Each row is followed by its class.
[ -39 -119  142   -7  -75  -61 -306  232 -113 -166   31  -32  -89  -35
  135   40  -51  311   71  -12 -144  -27  -40   79  122   72  -96 -153
  211  417   18 -152  -24]
J
[-187   35  150    2  -29 -258   93   86 -128   75  -53 -142 -105  215
   16   76  -14  -55  -31  -20  -65   58   25  -25 -110  -83  176  -41
 -189 -188  136    5 -192]
C
[  -9 -107   57  -22 -155  -53 -250  188  -35 -186   68  -36   34 -133
  122    2  -96  193   38   34 -152  -51 -101   48   66   -9  -33 -160
  258  357    0  -94   -3]
J
[-117 -112  109  -25 -184  -44 -317  230 -116 -173   40    6  -76  -43
   98   17  -55  266   24  -48  -71  -51 -122   35  102  110  -38 -162
  240  406    6 -115    7]
C
[ 156  -68  276  201  752 -171  415 -350  204 -196 -170 -590  -39 -336
 -147  -34 -169  143  129  238 -186  381  183   83 -303  -98  138  517
 -417 -700 -407  -38  210]
S
[-118 -110  100  -62  -73  -57 -327  160  -80 -118  -28  -85 -145   12
  154   46  -58  298   86  -22 -113   32  -15   66  137   94  -51 -138
  189  484   19 -124  -64]
K
[  -3 -105  126  -47 -135  -73 -298  146  -18 -173    9  -31 -100  -44
  179   40   -5  270   81  -18 -159   31 -105  107  142   51    3 -217
  218  391    8 -156  -21]
V
[-125  109  -26 -213  415  -38 -214 -410 -176   39 -138 -392  112  450
 -145 -340   67  178 -149   99  288  139 -112 -249 -233  198 -509  272
 -299 -433 -277  380  254]
T
[ 243  137  216 -162  -64   71  -67 -215   75  129 -116   51 -183  -22
   33    4   54   59  -36   -2  109  -33  -11  -59   63   75   23   -8
 -127   86  131  -26   37]
X
[-101 -244  111  -26  148 -160  -16 -323  259  -86  135 -507 -411 -302
   36 -142 -223  364 -176 -102  -56   43   52   -2  121  290 -207  140
  290  429 -364 -128  -47]
K
[ -55  -17  227    3  -50   31 -175   18 -134  -81  -22  283 -233  110
   98  171  126  315   93  -61  -53   55    7  -14  -38  159 -155  -68
  -65  144   -4 -308  151]
V
[ -87   80 -227   -2  506 -174 -220  292 -485  143  -62  -98  287  303
 -265 -215 -141  235  -33  200   87  110  118 -236 -209 -177 -257  184
 -213  107 -149  248   58]
X
[ 181    0   35  137  101   54 -155   25 -286   39    4  107 -181   81
  -14   -3  156  146   53 -115 -103   17   11   -2  117   43   54 -245
 -236 -438    2 -169   80]
K
[-248  -73 -148    9 -167  -42  182  118  -83  -15  -97 -139  -67   47
   97  274  -96    6  -62   61 -122   19  -16   59   87  -29  168 -175
 -172 -165  136  140 -238]
V
[ -65 -123  111  -32 -135  -87 -257  209  -16 -250   32 -109  -79  -71
  184   52 -102  278   65  -28 -136   20  -76  152  109   51  -89 -165
  265  359    9 -202   23]
W
[-339  -55  -93  101   71 -185  103  238    1 -218   54  139  -55  -85
    3 -101  -19   67 -141  -66  -85  -91 -149  -71 -261 -100 -179 -104
  164 -131 -219    6  158]
J
[  86 -338   40  114  419 -306 -332 -336  149  -40 -237 -331 -325  298
   35  -54  121  651 -117 -126  235  308  -48  324  331   37 -146  176
 -204 -540 -191 -339  430]
C
[  40 -179  144  -75 -113  -45 -287  207  -87 -208   61  -49  -44 -120
  134   10   46  247   21  -24 -217  -60  -50   75  127  -11 -111 -154
  222  378  -35 -179   39]
C
[ 338  103   -6 -132  506  141  282 -267 -104  228 -109   42   16  222
    5   47  253  -41   -6  184  -31   22  143  -14   94  159 -207  339
 -203 -261 -120  -35  -25]
K
[ -32  171  305 -193  295 -531  -21 -484  459  256  218   59 -351    6
   93 -317  440  -20  232   27   63   37  269 -108  -58 -170  131 -330
   19  456   19  -69 -388]
K
[ 474   18 -205  -13 -226  204 -127  287  -66  410   90 -163  460  190
  -23 -282  417 -395 -265  -71 -162  401  158  401  217 -103 -107 -431
   66 -618 -406   79  -64]
V
[ -57 -131   52   19 -182  -57 -223  191  -55 -245   54 -105  -91  -24
  156   53  -90  171   86  -54 -104  -19  -41  100  139   96   -3 -150
  214  323  109 -246  -21]
W
[-144  117 -276 -307  -78  150   31 -313  255  329   51  -12  212 -244
  -76   21 -208 -302 -135   17  268   59 -243   23  -66  164    8  210
  120  283  -23  412  148]
W
[ 189   30  100 -102  192 -203 -269 -139  110   44   13 -100 -220  174
  187 -177  191  365 -101  -10   16  165   18   36  -12 -141  -77 -212
  -56  -45 -178 -159  202]
X
[-221 -128   69  -55 -179  -65 -237  187  -38 -204   18   31 -213  -43
  169   79   -4  206   85  -62  -65  -77  -99   79  172  207  -27 -202
  215  465   65 -169  -36]
V
[-268  405 -145  166  -72 -362  159 -743  686  188  161  258 -326  -34
   85   84  108 -444   82   -4   51 -199 -399 -113 -443   88  554 -304
  266    9  304  161  109]
S
[  65  -26  275   43  575 -591  182 -141  392   -9 -316  197 -314 -250
  137 -285  188  144  -23  170 -339   86 -124   28  -67 -333  546  244
 -363 -405 -450  146 -197]
Q
[-102 -143   98  -78  -79  -55 -228  222 -119 -135   27  -72  -90  -68
  150   36    7  191   62  -32 -101   -2  -96   84  133  121  -58 -143
  189  367  -30 -148  -56]
K
[-130  -24  -92 -169  147  -32  141   88  -39  134   38  -96  -69  142
  200  -69  139  102   58   52   38  -65  -12   33  189  191  -96  -18
  107   42 -148 -228  -32]
Q
[ -48  -76   92  -58 -164  -33 -251  186  -49 -155    5   19  -51  -33
  179   49  -26  185   73  -16 -102  -10 -124  122  116   80  -26 -159
  241  376   34 -149  -11]
X
[ 180  -29  147 -160  -89  144 -144   98 -111  135   47  201 -126  114
  108   74  196   86   66   37 -349  -68  284  -31   35  -22 -195  100
 -100  334    3 -202  107]
Q
[ 339  -65  406  130  373 -110  -97 -635  -44  -48  -96  346 -306  -89
   48  112  137  246   30   54 -203 -134 -435 -199 -213  149  362  523
   24  -44 -291 -271  135]
X
[  77 -180  310 -361   75  -71 -333  -44  194  559 -271 -257   63 -115
   39   25  210  -53  554  291 -354   66  426  285  480   56  434  -98
  190   96 -147   57 -238]
S
[ 167   39 -173 -335  165  120 -432 -109   -4  412  -17  -96   18  616
 -161 -242  534 -173  -63 -305  211  134  -61   -7   56  135 -313 -211
  183 -258 -192  114  445]
T
[ 382  -65  313    7  215  -71 -123   91 -182  -69  125  -31   88 -167
    5   -9  -28  367  -93  104 -335   31  -22 -120 -194 -219 -133  174
  -16  114 -381 -109   92]
T
[ -86 -122   92  -56 -135  -18 -217  230  -64 -167   19  -61 -122  -26
  155   23   -9  213  101  -10 -176  -40  -87   89  116   58  -13 -144
  264  428   -1 -163  -23]
S
[ 184  -86  308  -88  221  -25   43   -9 -100    2  166  121 -254   82
   56   59  432  287  -58   64  -74  -79   33   92  163  -29   59   62
 -117  -25   32 -310  219]
J
[ 359  -72  -52   21  190  206 -315  124 -639  168  335 -184  178  -21
 -112 -523   95   34 -175   15   77  126 -128 -239 -411 -371 -140 -138
   99  -16 -381  262  110]
K
[ 147  124   69  203 -427  341 -529  -60 -333   75   63  201  234  297
 -275  393 -376  272 -191 -114 -114  -95 -131 -423 -423 -322  196  390
   -6  670  145  190  200]
V
[ 103  -79  -70  303  -77 -117 -321  200 -357  -94   -8  290    4  329
  103   60   13  450   96  169  -86  -97   26   13  101  -81 -222   40
 -184  127   73 -311  -94]
J
[-451  119   48 -118  492 -375 -331  294 -281  132  206 -283 -424  247
 -197 -157  -54  270 -133 -181  243   67  199    1  -42   88  -70  -91
 -223  467   -8  189  113]
C
[ 122   -2  -20  171   10  -59  825 -229  450 -135  175   51   71 -407
  -64    3 -203 -417  149  284 -273 -324  -37  121  253  243  411  512
  310 -388  158 -216  -22]
K
[ -66  -25  -49 -164   -6  143 -109  -12 -315  109   -1  -71 -127  377
  -55 -190  101  -38   10   57  -15   44  124  -79   18  256 -158  155
  -37  -42  -41  -28  102]
X
[ -23 -110  137  -20 -203  -55 -249  230  -60 -267   26  -17  -86  -73
  151   47  -52  275   55   -1 -133  -40  -53  110  169   30  -14 -216
  162  334   62 -164  -44]
Q
[ -24 -112   69  -22 -107  -33 -301  250 -132 -149  -14  -70   -5   28
  135   52  -61  262   50   -7 -153   57 -107   92  107   82   -8 -127
  240  315  -22 -154    4]
W
[ -89 -129 -336  -84 -238 -147 -182 -591  310 -300   21 -443  126 -332
  145  242 -354   44 -229  103  118  161  -26   23  -75    2 -222 -225
  162  632  184  -38 -135]
X
[-115 -103   93  -22 -152  -29 -227  296 -138 -191   81  -20  -52 -116
  116   32  -41  187   55  -43 -171  -77  -77   52   72   33  -39 -208
  204  421   29 -102  -30]
Q
[-122  219 -309  -75  -33  226  197 -333   41 -270   19 -387  288  -12
  -53  150 -696 -235 -262   58  -64  -46   77  -34  -72  341 -113  445
   20 -321 -249   77  153]
V
[  78 -163   -2  -81  344  154 -149  288 -649  288   73  177   28  287
 -174   63  438  271 -121  -49  -41 -224 -262 -204  159  225 -141  231
 -167 -145 -167 -106  338]
T
[ 145   85  -36   77  408  -42  -22  -90 -267  176  140   11  -16  237
   51 -158   97  268   17  200 -112   30  153  -80 -146  -31 -304   99
   80   38 -152 -231  143]
K
[-137  186 -160   55  135  -54   70  117 -212 -132  245  142  -18  326
   20 -225  -31  -33   40   48   31 -167   32  -94  -24  205  -98   86
  -37 -285  -28 -192  230]
V
[   1  -29  -83  -95  111  -69 -193  -35 -146   -6 -177   54  -70  260
   56  200  186  295 -141   -2  -69   42    7   84  210   36 -226  -56
 -248   18   30 -199   28]
J
[-173 -174 -149  -69  137   -4 -437   87 -481  -45  126 -118  110  350
 -271   98   79  377 -319 -172   67   97 -261 -161  -94   -3 -240   58
  -47  206 -274  205  135]
W
[-199   93  140 -206 -208  184  -37  -73  201  128 -259  311 -320  -44
   38   72  210 -111   54 -141   64 -124 -198  -33  -85  356 -156  -55
   -3  -97 -141  148  236]
X
[  33 -425 -242   99  291   23  156  189 -302  -22    5 -220  -32 -201
  -37  -72   81  106 -109   39 -655 -128   38  -27   12 -328 -177  150
  256  103 -442  -21 -158]
K
[-288 -185  112    3    5 -181  -49  271  -51 -142  209  169 -196 -164
  -66  -80  153  157    6 -316   50 -138 -339 -271 -338 -161 -186  -20
  267  654 -144 -199  132]
T
[ -76 -138  141  -17 -123  -61 -274  246 -137 -254   52  -35  -42  -61
  121   42  -14  268   26   -6  -93  -23 -117   86  116   91  -40 -167
  214  361   14 -145   -1]
X
[  12 -132   75   12 -181  -85 -216  219  -18 -238   56  -43   -3 -122
  182  -10  -89  161  105  -14 -178  -44  -90   86   72  -58  -18 -151
  272  419   28 -202  -61]
Q
[-697    4 -126  -90   26 -323 -195 -106   44   97 -155   25 -261 -209
  -61  -11 -196 -114 -286 -151  102 -141  320  -58  -65  184 -274 -237
  -11  114   36   17   55]
K
[ 260  -41  331  372  690  -26  386  -20 -476 -292   94 -222 -216  258
 -168 -382  193  391 -124   51 -475  206  430  119 -277 -670 -355   70
 -144 -899 -342  -81  -50]
T
[  51 -135   87   65  169  166 -168 -249 -251 -110   10  -68 -355  284
  122  325   58  473  222  -44   -4   70  230   89  184  163 -259  -46
  -66  257  189 -286  -87]
W
[ -76 -112   81  -58 -115  -34 -231  187  -82 -194   22   19  -74  -38
  128   71  -42  210   62  -17 -131  -19 -110   84  145  157  -14 -109
  191  317   -5 -191   21]
S
[ 213  -21 -123   -3  183   56 -264 -123    5  234   59  -68 -195  128
  118  -38   57  143  153  -54   -1  283  144  123    6   75 -159 -159
  -84   57  -99  -69  152]
S
[-495  125   -4  207 -345   76 -244   66 -285  131   91  471 -306  118
   64  109  398 -306    4 -155   -7 -140  -96   -7 -215  152  270 -684
   49   28  393  254 -148]
W
[  67  158 -179  -52   28   37 -411  295 -332  534 -179 -289  -88  534
 -273  -72   77 -177  -44 -302  330  269 -129    6 -184  -15  -74 -187
 -391 -328  -35  441  172]
W
[ -41  -77  135  -32 -155  -29 -299  142  -73 -200  -25  -75  -63  -27
  123   50  -75  264   40  -24  -80    0 -125   65  114   95  -17 -158
  114  247   36 -115   24]
S
[-422  310 -108   74  668  -52 -117  327 -541   57 -121 -308 -184  317
 -113  -10 -136  259 -237  -87    2   81  222   -7 -330 -387  -92 -358
 -191 -100 -171  538 -112]
S
[-155 -165   18  -73  220  -98  159  155   73  -20  -59  -35  -39   91
  -52 -287  127  393    9   98 -162  235 -228  -43  113  160  -25  116
   78 -268 -441  141   32]
S
[-170  -48  166   13  136 -134 -163   86 -431  -37  128  168 -124  273
  -11  -37  268  188  -46    9 -106 -153   25  -38   -1   99 -106  -72
   58 -101  -23 -288  110]
C
